Here is a tiny trained network, its code and every weight. The questions are about switching its units off for an input and a class, where a switched-off unit gives its printed mean instead of its output.

import numpy as np


def w(rows, s, z=0):
    codes = np.array(rows[::2]) - 128.0
    scale = np.full(codes.shape[1], s)
    scale[-1] = z or s
    return codes * scale


def norm(h):
    return h / np.sqrt((h * h).mean(-1, keepdims=True) + 1e-5)


def f(y):
    return y / 2 * (1 + np.tanh(0.7978845608 * (y + 0.044715 * y**3)))


def log_softmax(a):
    a = a - a.max(-1, keepdims=True)
    return a - np.log(np.exp(a).sum(-1, keepdims=True))


def net(x, mask):
    res = np.array(x, float).reshape(1, 5) / 4 @ E
    u = 0
    for l in range(3):
        y = f(norm(res) @ A[l][:, :-1].T + A[l][:, -1])
        res = res + np.where(mask[u : u + 4], y, B[l][:, -1]) @ B[l][:, :-1]
        u += 4
    return log_softmax(norm(res)[-1] @ U[:, :-1].T + U[:, -1])


A, B = {}, {}
E = w([
[149,194,144,97,58],'x0',
[78,21,146,46,83],'x1',
[63,27,211,40,240],'x2',
[150,253,179,149,148],'x3',
[174,24,160,196,39],'x4',
],0.0037)
A[0] = w([
[28,108,77,126,75,31],'0.n0',
[204,167,27,117,245,234],'0.n1',
[215,85,18,170,194,8],'0.n2',
[49,138,3,67,11,137],'0.n3',
],0.0047,0.0011)
B[0] = w([
[82,136,56,25,154,128],'0.n0',
[1,84,149,162,155,253],'0.n1',
[167,86,190,173,125,150],'0.n2',
[81,144,148,57,71,212],'0.n3',
],0.0068,0.0022)
A[1] = w([
[173,125,106,172,26,221],'1.n0',
[234,69,94,204,1,98],'1.n1',
[128,85,150,17,158,255],'1.n2',
[57,165,91,137,120,82],'1.n3',
],0.0068,0.0022)
B[1] = w([
[65,67,167,92,182,210],'1.n0',
[201,27,208,173,129,225],'1.n1',
[215,103,227,155,46,254],'1.n2',
[2,162,88,113,121,160],'1.n3',
],0.0067,0.0039)
A[2] = w([
[150,231,208,162,142,252],'2.n0',
[113,11,183,105,158,223],'2.n1',
[85,48,216,114,2,133],'2.n2',
[69,171,94,144,132,69],'2.n3',
],0.0064,0.0034)
B[2] = w([
[202,32,69,127,151,209],'2.n0',
[187,100,212,226,93,253],'2.n1',
[67,156,91,239,242,252],'2.n2',
[212,89,17,185,255,138],'2.n3',
],0.0049,0.0066)
U = w([
[11,141,27,167,189,101],'0',
[194,1,249,199,147,252],'1',
[227,207,40,79,196,46],'2',
[101,201,134,3,22,8],'3',
],0.0092,0.0035)

Each question gives the input, the list of numbers given to net, and the class t.
The units are the neurons (one row each of A and B). Each row of codes is followed by its name. A weight is (code - 128) times the scale printed after its matrix; where a second scale follows, it is the last column's (A, B and U).
mask holds one flag per neuron, layer by layer. A switched-off neuron (its flag False) gives its mean, the last column of its row in B, instead of its output. The means were averaged over made-up inputs and are rounded, as every weight is.
A unit's drop is (log p(t) with every unit on - log p(t) with that unit switched off) / (log p(t) with every unit on - log p(t) with every unit switched off).
The circuit of an input: a set's keep is (log p(t) with only the set's units on - log p(t) with every unit switched off) / (log p(t) with every unit on - log p(t) with every unit switched off). Starting from all 12 units, units are removed one at a time, each time the one whose removal leaves the highest keep (on an exact tie, the one counted first), for as long as the keep stays at least 0.8.
units of the circuit, in order: the units of the circuit, biggest drop first
most important unit: the unit with the biggest drop
top k neurons: the k neurons with the biggest drops, biggest first
k most important neurons of layer l: the k neurons of layer l with the biggest drops, biggest first
drop when u is switched off: that unit's drop, to one decimal
input [-1,0,2,-1,-6], class 0: units of the circuit, in order : 1.n1
input [2,1,-2,8,1], class 2: top 3 neurons : 1.n2, 2.n1, 0.n2
input [-4,-6,-5,2,-1], class 0: units of the circuit, in order : 1.n2, 2.n1
input [-2,-8,-8,0,-3], class 0: units of the circuit, in order : 0.n1, 1.n2
input [0,0,-8,-5,-2], class 0: top 2 neurons : 0.n3, 2.n2
input [5,-6,-1,-2,-8], class 0: units of the circuit, in order : 0.n1, 1.n3
input [-2,1,-3,-8,-4], class 0: top 2 neurons : 1.n1, 2.n2
input [-2,-6,6,5,-4], class 0: units of the circuit, in order : 1.n1, 2.n1
input [8,-8,2,2,-3], class 2: top 2 neurons : 2.n2, 2.n0
input [4,1,-5,-6,-2], class 3: 2 most important neurons of layer 2 : 2.n0, 2.n3
input [-6,-1,-2,3,0], class 0: drop when 1.n2 is switched off : 0.9
input [6,2,-4,8,-4], class 2: drop when 2.n2 is switched off : 0.2
input [2,-7,0,1,-7], class 0: drop when 1.n3 is switched off : 0.2
input [1,-4,-2,-4,-2], class 0: most important unit : 0.n1
